Below is a small trained network, with its code and all its weights. Each question gives an input and a target symbol and asks what happens when units are switched off, that is, made to give their printed mean instead of their output.

import numpy as np


def w(rows, s, z=0):
    codes = np.array(rows[::2]) - 128.0
    scale = np.full(codes.shape[1], s)
    scale[-1] = z or s
    return codes * scale


def norm(h):
    return h / np.sqrt((h * h).mean(-1, keepdims=True) + 1e-5)


def f(y):
    return np.maximum(y, 0)


def softmax(a):
    e = np.exp(a - a.max(-1, keepdims=True))
    return e / e.sum(-1, keepdims=True)


def log_softmax(a):
    a = a - a.max(-1, keepdims=True)
    return a - np.log(np.exp(a).sum(-1, keepdims=True))


def net(x, mask):
    ids = ['Θδηλμξτ'.index(c) for c in x.split()]
    T = len(ids)
    res = E[ids] + P[:T]
    r = norm(res)
    for j in range(3):
        rows = slice(3 * j, 3 * j + 3)
        q, k, v = (r @ M[0][rows].T for M in (Q, K, V))
        z = softmax(np.where(np.tri(T) > 0, q @ k.T / 3**0.5, -1e9)) @ v
        o = O[0][rows]
        res = res + np.where(mask[j], z, o[:, -1]) @ o[:, :-1]
    y = f(norm(res) @ A[0][:, :-1].T + A[0][:, -1])
    res = res + np.where(mask[3:11], y, B[0][:, -1]) @ B[0][:, :-1]
    return log_softmax(norm(res)[-1] @ U[:, :-1].T + U[:, -1])


Q, K, V, O, A, B = {}, {}, {}, {}, {}, {}
E = w([
[60,77,199,74],'Θ',
[105,70,142,151],'δ',
[107,93,138,172],'η',
[147,232,255,58],'λ',
[122,161,122,176],'μ',
[158,208,152,45],'ξ',
[87,205,63,129],'τ',
],0.0038)
P = w([
[29,157,163,220],'0',
[248,100,100,55],'1',
[3,178,95,109],'2',
[93,142,154,199],'3',
[220,98,110,89],'4',
[23,149,91,100],'5',
[119,130,140,181],'6',
[214,93,109,111],'7',
[32,134,91,92],'8',
[136,115,132,170],'9',
[205,90,107,135],'10',
[47,123,94,89],'11',
[132,113,134,154],'12',
[204,91,107,138],'13',
],0.0055)
Q[0] = w([
[78,122,249,160],'H1',
[91,99,150,95],'H1',
[123,165,247,117],'H1',
[1,176,161,158],'H2',
[185,90,62,142],'H2',
[185,172,207,163],'H2',
[113,67,100,131],'H3',
[140,159,160,123],'H3',
[117,136,89,92],'H3',
],0.0096)
K[0] = w([
[133,75,250,49],'H1',
[100,150,204,119],'H1',
[100,72,139,84],'H1',
[150,177,1,218],'H2',
[73,87,200,66],'H2',
[138,253,230,48],'H2',
[199,119,147,105],'H3',
[103,151,79,127],'H3',
[140,170,192,132],'H3',
],0.0082)
V[0] = w([
[104,126,225,175],'H1',
[76,144,45,80],'H1',
[83,67,189,109],'H1',
[128,153,151,177],'H2',
[108,114,254,86],'H2',
[198,215,143,169],'H2',
[207,134,93,74],'H3',
[160,152,223,223],'H3',
[178,174,142,134],'H3',
],0.006)
O[0] = w([
[154,143,184,154,250],'H1',
[137,110,70,142,114],'H1',
[119,141,146,192,237],'H1',
[132,155,135,159,170],'H2',
[185,73,182,114,218],'H2',
[79,122,117,255,51],'H2',
[92,216,119,77,23],'H3',
[175,132,179,185,170],'H3',
[157,157,155,113,65],'H3',
],0.0074,0.0017)
A[0] = w([
[100,62,2,47,129],'N1',
[88,34,170,134,49],'N2',
[88,124,44,215,137],'N3',
[147,161,159,87,252],'N4',
[74,139,229,96,149],'N5',
[184,149,195,117,132],'N6',
[64,75,179,150,114],'N7',
[69,247,77,103,95],'N8',
],0.0067,0.0033)
B[0] = w([
[144,79,66,237,208],'N1',
[147,254,71,195,204],'N2',
[244,154,210,162,222],'N3',
[28,113,139,138,239],'N4',
[219,34,119,96,240],'N5',
[41,201,79,156,237],'N6',
[231,196,53,62,251],'N7',
[71,173,180,46,204],'N8',
],0.0048,0.0033)
U = w([
[162,55,194,34,91],'Θ',
[20,112,126,86,252],'δ',
[2,184,112,179,107],'η',
[126,75,218,218,195],'λ',
[181,196,36,87,15],'μ',
[162,206,176,143,49],'ξ',
[160,67,26,153,174],'τ',
],0.011,0.0032)

Each question gives the input, a string of symbols that net reads in full, and the target symbol t.
The units are the heads (3 rows each of Q, K, V and O) and the neurons (one row each of A and B). Each row of codes is followed by its name. A weight is (code - 128) times the scale printed after its matrix; where a second scale follows, it is the last column's (O, A, B and U).
mask holds one flag per unit, heads first, then neurons. A switched-off unit (its flag False) gives its mean, the last column of its rows in O or B, instead of its output. The means were averaged over made-up inputs and are rounded, as every weight is.
A unit's drop is (log p(t) with every unit on - log p(t) with that unit switched off) / (log p(t) with every unit on - log p(t) with every unit switched off).
The circuit of an input: a set's keep is (log p(t) with only the set's units on - log p(t) with every unit switched off) / (log p(t) with every unit on - log p(t) with every unit switched off). Starting from all 11 units, units are removed one at a time, each time the one whose removal leaves the highest keep (on an exact tie, the one counted first), for as long as the keep stays at least 0.8.
units of the circuit, in order: the units of the circuit, biggest drop first
top k neurons: the k neurons with the biggest drops, biggest first
heads that matter: for each layer, one digit per head in row order, 1 if its drop is at least 0.15 and else 0, layers parted by /
input λ η ξ δ η, target λ: units of the circuit, in order => (H2; N7)
input μ ξ δ δ Θ Θ ξ μ η η, target ξ: units of the circuit, in order => (N1; H3; N7)
input η λ δ λ η η τ, target λ: units of the circuit, in order => (N7; N6)
input λ δ ξ Θ λ Θ, target Θ: top 3 neurons => (N5; N6; N1)
input δ δ δ Θ δ ξ Θ, target ξ: heads that matter => 100
input δ δ δ Θ λ η λ λ δ η λ Θ, target Θ: heads that matter => 001
input δ ξ Θ δ Θ δ, target τ: top 3 neurons => (N1; N5; N6)
input δ δ μ η δ δ ξ, target λ: units of the circuit, in order => (H2)
input λ δ δ δ η Θ μ τ η Θ μ Θ, target ξ: top 2 neurons => (N3; N7)
input Θ ξ η, target δ: top 3 neurons => (N8; N2; N1)
input δ δ η δ τ, target τ: units of the circuit, in order => (N1; H1)
input η ξ μ Θ λ δ λ δ, target λ: units of the circuit, in order => (N7; N5)
input Θ λ δ, target Θ: top 2 neurons => (N5; N6)
input τ δ δ ξ Θ μ η μ, target Θ: top 2 neurons => (N2; N7)
input λ η ξ η μ, target λ: top 2 neurons => (N7; N2)
input μ η Θ η δ ξ η λ ξ δ δ Θ, target τ: top neuron => (N5)
input δ δ τ η δ δ Θ τ δ λ μ δ, target ξ: heads that matter => 010
input η δ δ μ δ, target δ: heads that matter => 101
input μ δ Θ Θ δ, target Θ: units of the circuit, in order => (H2; H3; N7)
input η η δ δ δ Θ δ, target μ: units of the circuit, in order => (N7; H2; H3)
input λ δ δ ξ δ, target λ: top 2 neurons => (N7; N8)
input λ δ Θ δ ξ τ η λ δ η Θ μ, target ξ: units of the circuit, in order => (N3)
input τ η δ δ, target ξ: units of the circuit, in order => (N7; N1)
input δ δ Θ η μ, target Θ: top 2 neurons => (N7; N2)
input ξ η Θ λ ξ μ, target δ: units of the circuit, in order => (N8; N2)
